Below are the code and all the weights of a small trained network. Each question names an input and a class and asks about switching units off, where a switched-off unit gives its printed mean instead of its output.

import numpy as np


def w(rows, s, z=0):
    codes = np.array(rows[::2]) - 128.0
    scale = np.full(codes.shape[1], s)
    scale[-1] = z or s
    return codes * scale


def f(y):
    return np.maximum(y, 0)


def log_softmax(a):
    a = a - a.max(-1, keepdims=True)
    return a - np.log(np.exp(a).sum(-1, keepdims=True))


def net(x, mask):
    res = np.array(x, float).reshape(1, 2) / 4 @ E
    y = f(res @ A[0][:, :-1].T + A[0][:, -1])
    res = res + np.where(mask, y, B[0][:, -1]) @ B[0][:, :-1]
    return log_softmax(res[-1] @ U[:, :-1].T + U[:, -1])


A, B = {}, {}
E = w([
[119,12,158,44,183,73,102,189,2,16],'x0',
[85,67,26,149,162,168,81,30,61,119],'x1',
],0.0089)
A[0] = w([
[86,101,143,105,210,67,105,226,53,26,139],'neuron 0',
[126,94,11,126,147,163,77,61,61,142,105],'neuron 1',
[206,176,103,149,132,111,115,253,136,77,168],'neuron 2',
[15,94,73,175,144,186,21,29,66,112,90],'neuron 3',
[95,132,175,68,208,72,131,155,33,81,82],'neuron 4',
[151,123,252,83,60,72,214,203,182,128,76],'neuron 5',
[160,86,171,106,127,154,173,130,96,136,255],'neuron 6',
],0.0059,0.0086)
B[0] = w([
[63,189,105,208,46,191,49,112,203,162,254],'neuron 0',
[149,87,191,212,184,88,91,188,113,123,196],'neuron 1',
[135,88,154,144,193,122,149,118,70,68,199],'neuron 2',
[191,125,160,158,208,86,44,149,81,115,206],'neuron 3',
[123,221,28,254,90,93,67,99,184,216,203],'neuron 4',
[209,72,199,244,135,57,74,215,64,173,212],'neuron 5',
[78,96,251,68,173,219,180,87,123,95,243],'neuron 6',
],0.0079,0.0098)
U = w([
[193,80,154,156,177,12,87,177,51,128,68],'0',
[86,223,78,168,75,165,83,111,200,221,77],'1',
[60,97,170,75,159,224,163,95,101,70,253],'2',
[145,138,49,63,83,30,153,141,89,101,36],'3',
],0.011,0.006)

Each question gives the input, the list of numbers given to net, and the class t.
The units are the neurons (one row each of A and B). Each row of codes is followed by its name. A weight is (code - 128) times the scale printed after its matrix; where a second scale follows, it is the last column's (A, B and U).
mask holds one flag per neuron, in row order. A switched-off neuron (its flag False) gives its mean, the last column of its row in B, instead of its output. The means were averaged over made-up inputs and are rounded, as every weight is.
A unit's drop is (log p(t) with every unit on - log p(t) with that unit switched off) / (log p(t) with every unit on - log p(t) with every unit switched off).
The circuit of an input: a set's keep is (log p(t) with only the set's units on - log p(t) with every unit switched off) / (log p(t) with every unit on - log p(t) with every unit switched off). Starting from all 7 units, units are removed one at a time, each time the one whose removal leaves the highest keep (on an exact tie, the one counted first), for as long as the keep stays at least 0.8.
circuit, biggest first: the units of the circuit, biggest drop first
most important unit: the unit with the biggest drop
top k neurons: the k neurons with the biggest drops, biggest first
drop when u is switched off: that unit's drop, to one decimal
input [8,-4], class 1: most important unit => neuron 0
input [-6,-6], class 0: top 4 neurons => neuron 0; neuron 5; neuron 4; neuron 2
input [-1,2], class 2: circuit, biggest first => neuron 5; neuron 4
input [-5,6], class 0: circuit, biggest first => neuron 0; neuron 3
input [5,2], class 1: top 2 neurons => neuron 0; neuron 4
input [-3,-4], class 0: top 2 neurons => neuron 0; neuron 5
input [6,-1], class 1: top 2 neurons => neuron 4; neuron 0
input [-4,6], class 0: top 2 neurons => neuron 0; neuron 3
input [6,-5], class 1: top 4 neurons => neuron 0; neuron 4; neuron 3; neuron 1
input [3,-3], class 2: top 3 neurons => neuron 3; neuron 6; neuron 1
input [2,3], class 2: top 2 neurons => neuron 5; neuron 4
input [-3,-6], class 0: top 2 neurons => neuron 5; neuron 0
input [-3,5], class 0: top 2 neurons => neuron 0; neuron 3
input [0,3], class 2: circuit, biggest first => neuron 4
input [-2,1], class 2: drop when neuron 5 is switched off => 0.1
input [-3,-8], class 0: drop when neuron 3 is switched off => 0.0
input [8,-3], class 1: drop when neuron 0 is switched off => 0.4
input [-6,8], class 0: drop when neuron 0 is switched off => 0.1
